Below are the code and all the weights of a small trained network. Each question names an input and a target symbol and asks about switching units off, where a switched-off unit gives its printed mean instead of its output.

import numpy as np


def w(rows, s, z=0):
    codes = np.array(rows[::2]) - 128.0
    scale = np.full(codes.shape[1], s)
    scale[-1] = z or s
    return codes * scale


def norm(h):
    return h / np.sqrt((h * h).mean(-1, keepdims=True) + 1e-5)


def f(y):
    return y / 2 * (1 + np.tanh(0.7978845608 * (y + 0.044715 * y**3)))


def softmax(a):
    e = np.exp(a - a.max(-1, keepdims=True))
    return e / e.sum(-1, keepdims=True)


def log_softmax(a):
    a = a - a.max(-1, keepdims=True)
    return a - np.log(np.exp(a).sum(-1, keepdims=True))


def net(x, mask):
    ids = ['αβγδεζηθμξπτφψ'.index(c) for c in x.split()]
    T = len(ids)
    res = E[ids] + P[:T]
    u = 0
    for l in range(2):
        r = norm(res)
        for j in range(2):
            rows = slice(2 * j, 2 * j + 2)
            q, k, v = (r @ M[l][rows].T for M in (Q, K, V))
            z = softmax(np.where(np.tri(T) > 0, q @ k.T / 2**0.5, -1e9)) @ v
            o = O[l][rows]
            res = res + np.where(mask[u + j], z, o[:, -1]) @ o[:, :-1]
        u += 2
        y = f(norm(res) @ A[l][:, :-1].T + A[l][:, -1])
        res = res + np.where(mask[u : u + 12], y, B[l][:, -1]) @ B[l][:, :-1]
        u += 12
    return log_softmax(norm(res)[-1] @ U[:, :-1].T + U[:, -1])


Q, K, V, O, A, B = {}, {}, {}, {}, {}, {}
E = w([
[217,174,165,139,169,134],'α',
[174,58,81,131,155,110],'β',
[48,237,171,140,122,114],'γ',
[180,137,110,223,34,196],'δ',
[63,221,146,146,188,117],'ε',
[86,188,161,89,29,113],'ζ',
[55,122,120,68,154,135],'η',
[109,198,147,230,125,123],'θ',
[92,116,75,167,161,189],'μ',
[87,89,190,115,73,8],'ξ',
[88,136,95,196,226,121],'π',
[102,104,58,157,25,135],'τ',
[174,205,168,86,132,137],'φ',
[134,189,110,157,179,120],'ψ',
],0.018)
P = w([
[179,181,49,109,116,153],'0',
[155,125,249,160,200,1],'1',
[111,122,149,223,134,45],'2',
[128,146,191,182,173,49],'3',
[105,158,149,184,166,20],'4',
[109,151,177,196,165,58],'5',
[114,156,161,183,164,63],'6',
[118,139,186,187,188,81],'7',
[94,142,181,195,156,69],'8',
],0.0075)
Q[0] = w([
[59,72,163,102,240,131],'0.h1',
[151,45,60,47,117,255],'0.h1',
[99,97,145,166,93,31],'0.h2',
[190,48,123,71,104,119],'0.h2',
],0.0071)
K[0] = w([
[159,153,119,144,123,136],'0.h1',
[66,49,253,160,82,120],'0.h1',
[73,168,140,210,156,193],'0.h2',
[134,72,189,154,128,125],'0.h2',
],0.0073)
V[0] = w([
[155,82,155,182,186,155],'0.h1',
[169,162,192,110,92,113],'0.h1',
[101,123,231,197,186,81],'0.h2',
[125,2,199,98,125,82],'0.h2',
],0.0095)
O[0] = w([
[227,156,49,131,162,116,139],'0.h1',
[232,145,237,90,96,39,145],'0.h1',
[63,236,2,163,135,65,255],'0.h2',
[125,94,105,79,82,4,89],'0.h2',
],0.0076,0.0071)
A[0] = w([
[149,177,119,85,87,142,73],'0.n1',
[178,119,183,218,182,74,162],'0.n2',
[88,116,180,248,106,72,125],'0.n3',
[213,155,181,114,46,117,146],'0.n4',
[186,117,53,122,102,99,57],'0.n5',
[149,147,148,147,233,144,140],'0.n6',
[82,51,75,117,174,66,108],'0.n7',
[98,146,177,124,1,144,217],'0.n8',
[78,126,111,141,115,76,3],'0.n9',
[163,127,123,120,143,181,60],'0.n10',
[55,74,142,122,220,196,163],'0.n11',
[81,113,103,134,81,123,42],'0.n12',
],0.0094,0.0047)
B[0] = w([
[67,119,122,49,101,185,117],'0.n1',
[105,184,26,172,69,63,235],'0.n2',
[136,203,71,164,168,135,254],'0.n3',
[49,131,85,94,52,72,159],'0.n4',
[50,140,137,87,2,164,127],'0.n5',
[86,123,29,105,192,109,187],'0.n6',
[107,76,121,188,176,139,193],'0.n7',
[42,130,120,220,125,186,182],'0.n8',
[122,79,102,151,241,145,159],'0.n9',
[150,124,122,50,153,149,116],'0.n10',
[168,137,115,165,197,70,164],'0.n11',
[91,116,157,128,175,135,127],'0.n12',
],0.0072,0.007)
Q[1] = w([
[60,254,49,204,186,95],'1.h1',
[111,25,231,91,147,92],'1.h1',
[169,85,193,10,131,148],'1.h2',
[178,203,41,118,114,192],'1.h2',
],0.0092)
K[1] = w([
[212,155,176,110,156,254],'1.h1',
[86,137,98,171,62,63],'1.h1',
[89,171,61,161,120,36],'1.h2',
[87,86,241,85,103,72],'1.h2',
],0.0096)
V[1] = w([
[109,152,201,227,107,106],'1.h1',
[63,126,57,181,128,83],'1.h1',
[166,1,80,146,32,139],'1.h2',
[22,91,168,86,180,111],'1.h2',
],0.0099)
O[1] = w([
[43,175,119,119,57,201,125],'1.h1',
[82,131,106,254,144,59,189],'1.h1',
[86,92,96,139,73,140,2],'1.h2',
[125,69,194,93,167,134,136],'1.h2',
],0.013,0.0063)
A[1] = w([
[167,117,72,33,93,72,194],'1.n1',
[154,134,56,212,150,91,185],'1.n2',
[79,47,99,189,128,206,116],'1.n3',
[73,20,167,111,182,71,177],'1.n4',
[103,171,116,200,168,164,14],'1.n5',
[189,137,124,23,156,145,242],'1.n6',
[193,196,198,92,67,120,71],'1.n7',
[91,151,118,187,63,198,207],'1.n8',
[79,81,51,94,42,138,80],'1.n9',
[147,104,133,242,220,97,73],'1.n10',
[16,254,142,46,136,52,255],'1.n11',
[24,132,38,91,179,120,186],'1.n12',
],0.0087,0.005)
B[1] = w([
[113,53,184,230,111,104,142],'1.n1',
[137,90,152,99,71,129,231],'1.n2',
[71,27,116,147,169,172,134],'1.n3',
[167,109,152,217,93,72,161],'1.n4',
[51,71,65,7,162,144,149],'1.n5',
[218,88,196,141,51,50,144],'1.n6',
[2,121,65,84,110,120,129],'1.n7',
[177,59,119,157,124,218,152],'1.n8',
[170,126,10,182,184,178,126],'1.n9',
[198,115,130,123,135,104,196],'1.n10',
[187,88,221,180,96,154,253],'1.n11',
[176,81,217,182,114,165,197],'1.n12',
],0.0083,0.014)
U = w([
[222,182,88,106,45,57,150],'α',
[179,8,59,118,65,87,134],'β',
[67,214,190,145,134,176,87],'γ',
[140,123,83,140,41,195,164],'δ',
[112,194,147,139,182,133,52],'ε',
[77,115,182,134,67,180,41],'ζ',
[126,33,222,109,169,123,206],'η',
[118,213,105,177,127,158,12],'θ',
[167,79,82,128,182,139,50],'μ',
[2,126,153,186,71,30,253],'ξ',
[96,143,52,136,218,86,179],'π',
[87,64,121,141,85,179,84],'τ',
[162,156,201,74,24,134,200],'φ',
[164,170,107,120,158,129,46],'ψ',
],0.0088,0.0026)

Each question gives the input, a string of symbols that net reads in full, and the target symbol t.
The units are the heads (2 rows each of Q, K, V and O) and the neurons (one row each of A and B). Each row of codes is followed by its name. A weight is (code - 128) times the scale printed after its matrix; where a second scale follows, it is the last column's (O, A, B and U).
mask holds one flag per unit, layer by layer, with each layer's heads first. A switched-off unit (its flag False) gives its mean, the last column of its rows in O or B, instead of its output. The means were averaged over made-up inputs and are rounded, as every weight is.
A unit's drop is (log p(t) with every unit on - log p(t) with that unit switched off) / (log p(t) with every unit on - log p(t) with every unit switched off).
The circuit of an input: a set's keep is (log p(t) with only the set's units on - log p(t) with every unit switched off) / (log p(t) with every unit on - log p(t) with every unit switched off). Starting from the 12 units with the biggest drops (on a tie, the unit counted first), units are removed one at a time, each time the one whose removal leaves the highest keep (on an exact tie, the one counted first), for as long as the keep stays at least 0.8.
units of the circuit, in order: the units of the circuit, biggest drop first
top k neurons: the k neurons with the biggest drops, biggest first
k most important neurons of layer l: the k neurons of layer l with the biggest drops, biggest first
drop of u: that unit's drop, to one decimal
input φ ξ γ α ζ ξ φ γ, target φ: units of the circuit, in order => [1.h1; 0.h2; 0.h1]
input ξ β θ η ξ ξ ξ ξ δ, target ξ: units of the circuit, in order => [1.h1]
input ξ π ξ ξ α ζ δ, target ξ: units of the circuit, in order => [1.h1; 0.h2]
input φ θ τ β ξ μ ξ, target φ: units of the circuit, in order => [0.h2; 1.h1]
input ζ θ ξ π ξ ξ φ, target φ: units of the circuit, in order => [0.h2; 1.h1]
input π ε π ξ γ β ζ ε, target π: units of the circuit, in order => [0.h1; 1.n5]
input φ ξ β ξ ξ τ α, target φ: units of the circuit, in order => [1.h1; 0.h2; 0.h1]
input φ θ η ξ θ α η, target φ: units of the circuit, in order => [0.h2; 1.h1]
input ξ η ξ ξ ε φ γ φ, target ξ: units of the circuit, in order => [1.h1; 0.n4]
input α ξ ξ ξ φ ξ, target α: units of the circuit, in order => [1.h2; 0.h1]
input β ψ ξ ξ ξ α φ ξ μ, target β: units of the circuit, in order => [0.h2; 1.h2; 1.h1; 0.n8]
input α ξ η, target α: 2 most important neurons of layer 0 => [0.n6; 0.n4]
input η π φ ξ θ ξ π η, target η: 2 most important neurons of layer 0 => [0.n2; 0.n3]
input ξ ξ δ α, target ξ: units of the circuit, in order => [1.h1; 0.n2]
input α τ η ξ π α, target α: top neuron => [1.n12]
input η β φ η γ ξ π φ, target η: units of the circuit, in order => [1.h2; 0.h2]
input η ξ η τ η ξ θ, target η: 2 most important neurons of layer 1 => [1.n5; 1.n10]
input η ξ ξ, target η: top 2 neurons => [0.n2; 0.n3]
input α φ π δ, target α: top 2 neurons => [0.n6; 0.n10]
input φ φ β η β ζ, target φ: most important neuron of layer 1 => [1.n6]
input φ ξ φ η ξ ε, target φ: 2 most important neurons of layer 1 => [1.n6; 1.n11]
input ξ ξ β, target ξ: drop of 1.n6 => 0.0
input η β ξ γ ξ ξ, target η: drop of 0.n3 => 0.1
input α α η ξ ψ β ξ, target α: drop of 1.h2 => 0.3
